Z_925: [  3  46   9  10 -41 -19  80 -91]
Z_374: [ -29   31   30   29  -63    9   43 -120]
Z_139: [ 36  31  98 -53  53  27 -33  17]
Z_106: [ 44  11  56  27 -70 -69  55  20]
Z_654: [  1  31  30  29 -62 -46  92  -6]
Z_194: [ 40  31  30  29 -62 -46  92  -6]
Z_998: [ 15 -42  70  -3 -36 -68 -55  52]
Z_270: [ 53  31  17  36 -53 -33  98  26]
len: [ 15 -42  70  -3 -36 -68] -> 6
order: [ 26  98 -33 -53  36  17  31  53] -> Z_270
rest: [ 10 -41] -> [-19  80 -91]

Z_523: [  8 111  32  68  18 -77  54]
Z_226: [ 99 -65 -98 -38  83  -6  69]
Z_704: [ 35 -64 -36  60  17 -77  60]
rest: [ 18 -77] -> [54]
len: [  8 111  32] -> 3
len: [ 99 -65 -98 -38  83  -6] -> 6

Z_13: [-18  33  47  60 -47  60  72  37  24 -21  26  -4]
Z_322: [-38 -79 -69  61 -31  14 -30  -6 -26  96 -55  -6]
Z_665: [-19  14 -47  19 -48 -11  33  24  15 100  -1  24]
Z_10: [ 33  72 -18  26 -47 -21  24  60  -5  47  37  60]
Z_729: [ 71 -84 -48 -27  20  34  95 -35   0  -3 -23 -35]
order: [ 60  37  47  -5  60  24 -21 -47  26 -18  72  33] -> Z_10
order: [-48 -47 -19 -11  -1  14  15  19  24  24  33 100] -> Z_665
rest: [ 15 100] -> [-1 24]

Z_903: [-86 -88 -86 -88  80 -18 -47 -48  14 -46 -46]
Z_248: [-87 -88 -86 -88  80 -13 -87 -88  81 -86 -85]
Z_485: [-47 -47  26   8  63  81   6  11  63  14  28]
Z_640: [-13 -14 -17 -13 -17  62 -11 -13 -21 -14 -17]
rest: [ 81 -86] -> [-85]
len: [-86 -88 -86 -88  80 -18 -47] -> 7
[-86 -88 -86 -88  80 -18 -47 -48  14 -46 -46] -> Z_903
rest: [63 81] -> [ 6 11 63 14 28]
rest: [ 80 -18 -47 -48  14] -> [-46 -46]
order: [ 28  14  63  11   6  81  63   8  26 -47 -47] -> Z_485
rest: [-87 -88 -86 -88  80] -> [-13 -87 -88  81 -86 -85]

Z_255: [ 10 -52   0  19   0  35  19 -25 -53   5  87 -55 -17  18   8   0  23   3
 -29 -19   5  42 -10  26   2  -2 -29  15  44   2 -18  36  33 -27  24  23
  40  31  36 -17  -1  -8   3 -28 -29 -16 -24  61]
Z_703: [  4 -31  16  19  -8  -3  -8 -15  27  -5   9  11   4   6  14  11  38   8
   2 -41   9  16 -13  29 -43  13   8  -5 -11 -12  24 -27  -6 -41   8  33
  37   4  37  22  48   7  -3 -20 -63  -1   9  10]
Z_616: [  9  11  32  -1  15   8  34   3   1 -29  12 -29  -6   6  10  22  11  21
  24 -44  -6  21 -12  10 -13   3  16  12 -37  -7  -8  40  11 -16  36  23
  -8  33  50  -5  49  21  -8 -34 -76  32 -32  22]
Z_777: [ 11 -41  20  28  -2  -2  45  19 -45 -10  12  -3  14  34  34  -1   7  29
  -6  -1   5  52 -40 -17  10  -8  -8 -19  13 -17  16  -4  27  -3   7  29
  -5  18   6  17  12  26  46   3 -36  15 -22  48]
Z_950: [ 10 -52   0  19   0  35  19 -25 -24 -66   8 -55 -17  18   8   0  23   3
 -29 -19   5  42 -10  26   2  -2 -29  15  44   2 -18  36  33 -27  24  -2
  13 -11 -18 -22  -9  16   1  39 -52  11 -11 -18]
Z_80: [ 10 -52   0  19   0  35  19 -25 -24 -66   8 -55 -17  18   8   0  23   3
 -29 -19   5  42 -10  26 -18 -38  50  35   8 -13 -32   9  17  14 -28  -1
  43  17  -8 -11   1 -20 -11  20 -24 -13 -20 -16]
Z_84: [  3 -25  47 -56  10  -1   5  21  -5 -42  37  16  14   7   0   4 -32  10
 -35  10   3  49 -10   4  -2  -9  30  16  34  -8   7   7 -46  -1 -19  -7
  18  14  17  46  23  -4  24 -40 -56  41 -38  12]
Z_490: [ 10 -52   0  19   0  35  19 -25 -24  -7  -7 -55 -17  18   8   0  23   3
 -29 -19   5  42 -10  26   2  -2 -29  15  44   2 -18  36  33 -27  24  23
  40  31  36 -17  -1  15   3 -28   4  -7 -24  61]
Z_921: [  2   8  33  -1 -38  23   0  -4  22  -8  -7  24  -7 -44   6   8   3  49
 -28 -48   8  -7  24 -10  14 -47  35 -38  -5  14  63  86  22 -13  16  51
   4  37  24  18  11 -10  -3  18  -8 -13 -19 -16]
Z_327: [ 14  -5  30   4 -26   3  31  26 -11 -53   5 -21  37  -2  18  11  45  16
   5 -41 -26  -4 -15  23 -11  39 -38 -26  -4  -1   8  28  22  28   5  92
 -24  -4  29 -16 -24  30  -1 -11 -87  -1 -11  41]
Z_926: [-24  51  14  29 -38 -21 -40  15   2  -1  -5   6 -15  30 -33 -22 -25 -10
 -35 -16  19  50  27   5  14 -15  17  16  -1  57  18  36  -8 -34   7   3
   6  57  57  19   3   7   6  21 -11 -25  14 -17]
order: [-76 -44 -37 -34 -32 -29 -29 -16 -13 -12  -8  -8  -8  -7  -6  -6  -5  -1
   1   3   3   6   8   9  10  10  11  11  11  12  12  15  16  21  21  21
  22  22  23  24  32  32  33  34  36  40  49  50] -> Z_616
rest: [-8 -7] -> [ 24  -7 -44   6   8   3  49 -28 -48   8  -7  24 -10  14 -47  35 -38  -5
  14  63  86  22 -13  16  51   4  37  24  18  11 -10  -3  18  -8 -13 -19
 -16]
order: [-55 -53 -52 -29 -29 -29 -28 -27 -25 -24 -19 -18 -17 -17 -16 -10  -8  -2
  -1   0   0   0   2   2   3   3   5   5   8  10  15  18  19  19  23  23
  24  26  31  33  35  36  36  40  42  44  61  87] -> Z_255
rest: [12 26] -> [ 46   3 -36  15 -22  48]
[  3 -25  47 -56  10  -1   5  21  -5 -42  37  16  14   7   0   4 -32  10
 -35  10   3  49 -10   4  -2  -9  30  16  34  -8   7   7 -46  -1 -19  -7
  18  14  17  46  23  -4  24 -40 -56  41 -38  12] -> Z_84
len: [  4 -31  16  19  -8  -3  -8 -15  27  -5   9  11] -> 12

